Below is a small trained network, with its code and all its weights. Each question gives an input and a class and asks what happens when units are switched off, that is, made to give their printed mean instead of their output.

import numpy as np


def w(rows, s, z=0):
    codes = np.array(rows[::2]) - 128.0
    scale = np.full(codes.shape[1], s)
    scale[-1] = z or s
    return codes * scale


def f(y):
    return np.maximum(y, 0)


def log_softmax(a):
    a = a - a.max(-1, keepdims=True)
    return a - np.log(np.exp(a).sum(-1, keepdims=True))


def net(x, mask):
    res = np.array(x, float).reshape(1, 3) / 4 @ E
    y = f(res @ A[0][:, :-1].T + A[0][:, -1])
    res = res + np.where(mask, y, B[0][:, -1]) @ B[0][:, :-1]
    return log_softmax(res[-1] @ U[:, :-1].T + U[:, -1])


A, B = {}, {}
E = w([
[183,136,247,180,107,139,89,170,77,100,142],'x0',
[125,192,102,69,10,154,176,60,133,38,202],'x1',
[83,96,180,110,13,137,106,84,136,166,59],'x2',
],0.013)
A[0] = w([
[85,169,129,189,128,103,141,144,102,236,48,102],'neuron 1',
[154,80,117,146,214,71,95,151,140,254,130,81],'neuron 2',
[180,171,184,174,76,181,111,142,62,131,49,62],'neuron 3',
[166,175,98,221,162,76,39,128,184,155,77,83],'neuron 4',
[137,126,208,104,108,208,27,128,97,116,116,209],'neuron 5',
[103,223,154,101,92,165,158,25,151,48,160,124],'neuron 6',
[4,78,1,108,85,88,159,135,133,149,93,195],'neuron 7',
[224,194,196,135,148,152,64,191,120,93,176,101],'neuron 8',
[214,197,49,134,240,75,125,233,131,77,229,8],'neuron 9',
[72,96,163,161,140,70,88,117,70,169,92,56],'neuron 10',
[107,116,148,142,153,145,105,225,142,158,60,68],'neuron 11',
[93,138,29,154,176,154,194,94,221,188,152,99],'neuron 12',
],0.0067,0.0018)
B[0] = w([
[163,163,132,195,107,154,83,168,110,108,108,189],'neuron 1',
[164,115,167,152,122,136,104,158,117,61,145,227],'neuron 2',
[135,93,197,69,126,111,151,118,86,200,145,194],'neuron 3',
[140,153,121,186,123,164,84,95,148,76,216,183],'neuron 4',
[118,131,184,82,210,153,174,133,150,201,98,200],'neuron 5',
[100,189,35,200,13,198,110,153,144,138,160,242],'neuron 6',
[173,115,134,85,136,92,184,119,119,215,135,216],'neuron 7',
[176,126,179,34,213,103,172,117,35,144,155,215],'neuron 8',
[100,71,121,140,16,80,124,173,158,168,2,254],'neuron 9',
[86,118,130,149,119,141,91,140,135,100,141,179],'neuron 10',
[46,120,111,159,144,182,146,155,93,88,170,190],'neuron 11',
[210,184,176,80,217,125,170,117,87,113,177,210],'neuron 12',
],0.009,0.013)
U = w([
[159,139,151,79,173,125,163,103,94,132,164,90],'0',
[107,144,120,154,115,182,113,136,117,33,182,61],'1',
[79,99,139,116,95,113,126,135,147,149,9,252],'2',
],0.016,0.0021)

Each question gives the input, the list of numbers given to net, and the class t.
The units are the neurons (one row each of A and B). Each row of codes is followed by its name. A weight is (code - 128) times the scale printed after its matrix; where a second scale follows, it is the last column's (A, B and U).
mask holds one flag per neuron, in row order. A switched-off neuron (its flag False) gives its mean, the last column of its row in B, instead of its output. The means were averaged over made-up inputs and are rounded, as every weight is.
A unit's drop is (log p(t) with every unit on - log p(t) with that unit switched off) / (log p(t) with every unit on - log p(t) with every unit switched off).
The circuit of an input: a set's keep is (log p(t) with only the set's units on - log p(t) with every unit switched off) / (log p(t) with every unit on - log p(t) with every unit switched off). Starting from all 12 units, units are removed one at a time, each time the one whose removal leaves the highest keep (on an exact tie, the one counted first), for as long as the keep stays at least 0.8.
units of the circuit, in order: the units of the circuit, biggest drop first
k most important neurons: the k neurons with the biggest drops, biggest first
drop of u: that unit's drop, to one decimal
input [-1,-7,-6], class 1: units of the circuit, in order : (neuron 4; neuron 2)
input [-5,4,-6], class 2: 2 most important neurons : (neuron 9; neuron 8)
input [2,-8,-5], class 1: units of the circuit, in order : (neuron 4)
input [-6,-5,4], class 0: 4 most important neurons : (neuron 7; neuron 9; neuron 6; neuron 12)
input [-2,-8,-8], class 1: 4 most important neurons : (neuron 4; neuron 2; neuron 11; neuron 12)
input [6,5,-7], class 2: 2 most important neurons : (neuron 9; neuron 12)
input [8,-8,8], class 0: 3 most important neurons : (neuron 3; neuron 5; neuron 9)
input [-6,-8,-8], class 1: 3 most important neurons : (neuron 4; neuron 2; neuron 12)
input [2,-5,-6], class 2: 2 most important neurons : (neuron 9; neuron 6)
input [-5,-5,3], class 0: 4 most important neurons : (neuron 7; neuron 6; neuron 9; neuron 12)
input [-6,2,-8], class 2: 2 most important neurons : (neuron 9; neuron 8)
input [7,6,-8], class 2: drop of neuron 9 : 1.1
input [6,5,2], class 0: drop of neuron 3 : 0.1
input [-7,-5,5], class 0: drop of neuron 12 : 0.1
input [7,5,-5], class 0: units of the circuit, in order : (neuron 8)
